Here is a tiny trained network, its code and every weight. The questions are about switching its units off for an input and a class, where a switched-off unit gives its printed mean instead of its output.

import numpy as np


def w(rows, s, z=0):
    codes = np.array(rows[::2]) - 128.0
    scale = np.full(codes.shape[1], s)
    scale[-1] = z or s
    return codes * scale


def f(y):
    return y / 2 * (1 + np.tanh(0.7978845608 * (y + 0.044715 * y**3)))


def log_softmax(a):
    a = a - a.max(-1, keepdims=True)
    return a - np.log(np.exp(a).sum(-1, keepdims=True))


def net(x, mask):
    res = np.array(x, float).reshape(1, 6) / 4 @ E
    y = f(res @ A[0][:, :-1].T + A[0][:, -1])
    res = res + np.where(mask, y, B[0][:, -1]) @ B[0][:, :-1]
    return log_softmax(res[-1] @ U[:, :-1].T + U[:, -1])


A, B = {}, {}
E = w([
[176,167,208,107,161,185,69,180,215,88,251,165],'x0',
[125,124,136,68,127,206,131,105,88,132,108,127],'x1',
[128,77,125,254,88,224,92,137,78,138,200,195],'x2',
[126,133,129,127,128,128,127,127,130,128,127,123],'x3',
[123,130,89,99,143,112,96,198,68,116,149,124],'x4',
[168,169,41,87,144,118,83,30,174,26,199,108],'x5',
],0.0093)
A[0] = w([
[132,144,168,25,143,63,144,149,177,126,94,112,13],'N1',
[136,125,158,18,128,241,130,108,95,152,103,129,25],'N2',
[139,137,147,150,138,159,123,158,132,116,153,118,61],'N3',
[116,117,218,137,124,129,152,209,119,175,82,130,8],'N4',
[137,132,137,203,128,5,119,175,191,142,151,127,15],'N5',
[126,127,217,158,114,155,164,32,228,145,89,123,28],'N6',
[128,139,95,76,133,107,107,237,74,120,165,118,47],'N7',
[139,141,205,73,138,148,107,179,201,121,183,142,27],'N8',
],0.016,0.012)
B[0] = w([
[144,109,117,198,109,180,112,93,124,177,166,156,252],'N1',
[76,129,210,176,123,88,191,154,161,8,112,118,187],'N2',
[132,126,115,165,117,131,141,90,117,167,113,118,157],'N3',
[157,143,77,113,132,130,105,57,163,124,163,122,231],'N4',
[74,129,217,129,125,137,191,143,139,8,100,117,192],'N5',
[138,136,84,72,151,117,61,236,48,118,139,133,196],'N6',
[140,135,108,78,145,122,73,217,78,127,124,134,183],'N7',
[120,113,90,130,116,102,155,78,117,172,84,119,246],'N8',
],0.014)
U = w([
[88,97,64,126,95,68,184,94,73,178,2,109,86],'0',
[129,77,163,248,84,240,96,168,118,157,219,213,95],'1',
[166,183,65,50,147,115,79,54,226,38,230,126,102],'2',
[90,134,197,133,125,127,157,173,168,82,129,137,115],'3',
[134,140,132,77,150,126,86,223,108,148,134,150,118],'4',
[135,139,164,107,134,133,131,160,175,169,139,142,255],'5',
],0.0094,0.022)

Each question gives the input, the list of numbers given to net, and the class t.
The units are the neurons (one row each of A and B). Each row of codes is followed by its name. A weight is (code - 128) times the scale printed after its matrix; where a second scale follows, it is the last column's (A, B and U).
mask holds one flag per neuron, in row order. A switched-off neuron (its flag False) gives its mean, the last column of its row in B, instead of its output. The means were averaged over made-up inputs and are rounded, as every weight is.
A unit's drop is (log p(t) with every unit on - log p(t) with that unit switched off) / (log p(t) with every unit on - log p(t) with every unit switched off).
The circuit of an input: a set's keep is (log p(t) with only the set's units on - log p(t) with every unit switched off) / (log p(t) with every unit on - log p(t) with every unit switched off). Starting from all 8 units, units are removed one at a time, each time the one whose removal leaves the highest keep (on an exact tie, the one counted first), for as long as the keep stays at least 0.8.
units of the circuit, in order: the units of the circuit, biggest drop first
unit that matters most: the unit with the biggest drop
top k neurons: the k neurons with the biggest drops, biggest first
drop of u: that unit's drop, to one decimal
input [6,6,-1,4,4,1], class 0: units of the circuit, in order => (N8)
input [-1,-3,-5,8,-5,5], class 5: top 2 neurons => (N4 N1)
input [7,-4,7,-7,5,-3], class 0: units of the circuit, in order => (N8 N1)
input [8,2,7,4,7,-1], class 0: units of the circuit, in order => (N8 N1)
input [-7,8,-2,-3,2,0], class 3: units of the circuit, in order => (N2 N8)
input [3,8,-3,-5,3,-8], class 2: top 2 neurons => (N4 N5)
input [-4,-2,-4,-7,-5,6], class 5: units of the circuit, in order => (N4 N8)
input [-6,-6,-7,-7,0,5], class 1: units of the circuit, in order => (N1 N8)
input [-4,-6,-5,-5,5,5], class 3: top 2 neurons => (N4 N5)
input [-5,-5,-2,-3,7,-1], class 4: units of the circuit, in order => (N8 N7)
input [-6,3,-5,-1,8,-7], class 4: top 2 neurons => (N7 N8)
input [5,-8,-2,0,8,4], class 3: top 2 neurons => (N5 N6)
input [0,6,2,-3,2,2], class 3: top 2 neurons => (N1 N2)
input [2,-1,-1,8,-8,2], class 4: unit that matters most => N6
input [1,4,-2,6,8,7], class 4: top 2 neurons => (N7 N4)
input [-5,-7,-5,7,3,4], class 3: top 3 neurons => (N5 N8 N4)
input [-6,-7,1,5,5,3], class 3: top 2 neurons => (N8 N5)
input [0,5,7,-8,7,-8], class 2: top 2 neurons => (N4 N1)
input [6,7,-7,7,-6,-6], class 1: top 2 neurons => (N1 N5)
input [-6,8,-7,2,5,0], class 3: units of the circuit, in order => (N2)
input [-6,7,2,-4,-2,-7], class 2: units of the circuit, in order => (N4 N8)
input [-5,2,-8,-3,-2,4], class 1: top 2 neurons => (N1 N8)
input [2,3,-7,-5,-8,7], class 4: top 2 neurons => (N6 N4)
input [-4,3,3,7,0,4], class 5: top 3 neurons => (N8 N4 N1)
input [8,-2,-5,3,-5,-3], class 0: drop of N8 => 1.5
input [-6,-3,4,0,-8,6], class 4: drop of N8 => 0.3
input [-3,3,5,4,3,-6], class 2: drop of N8 => 0.1
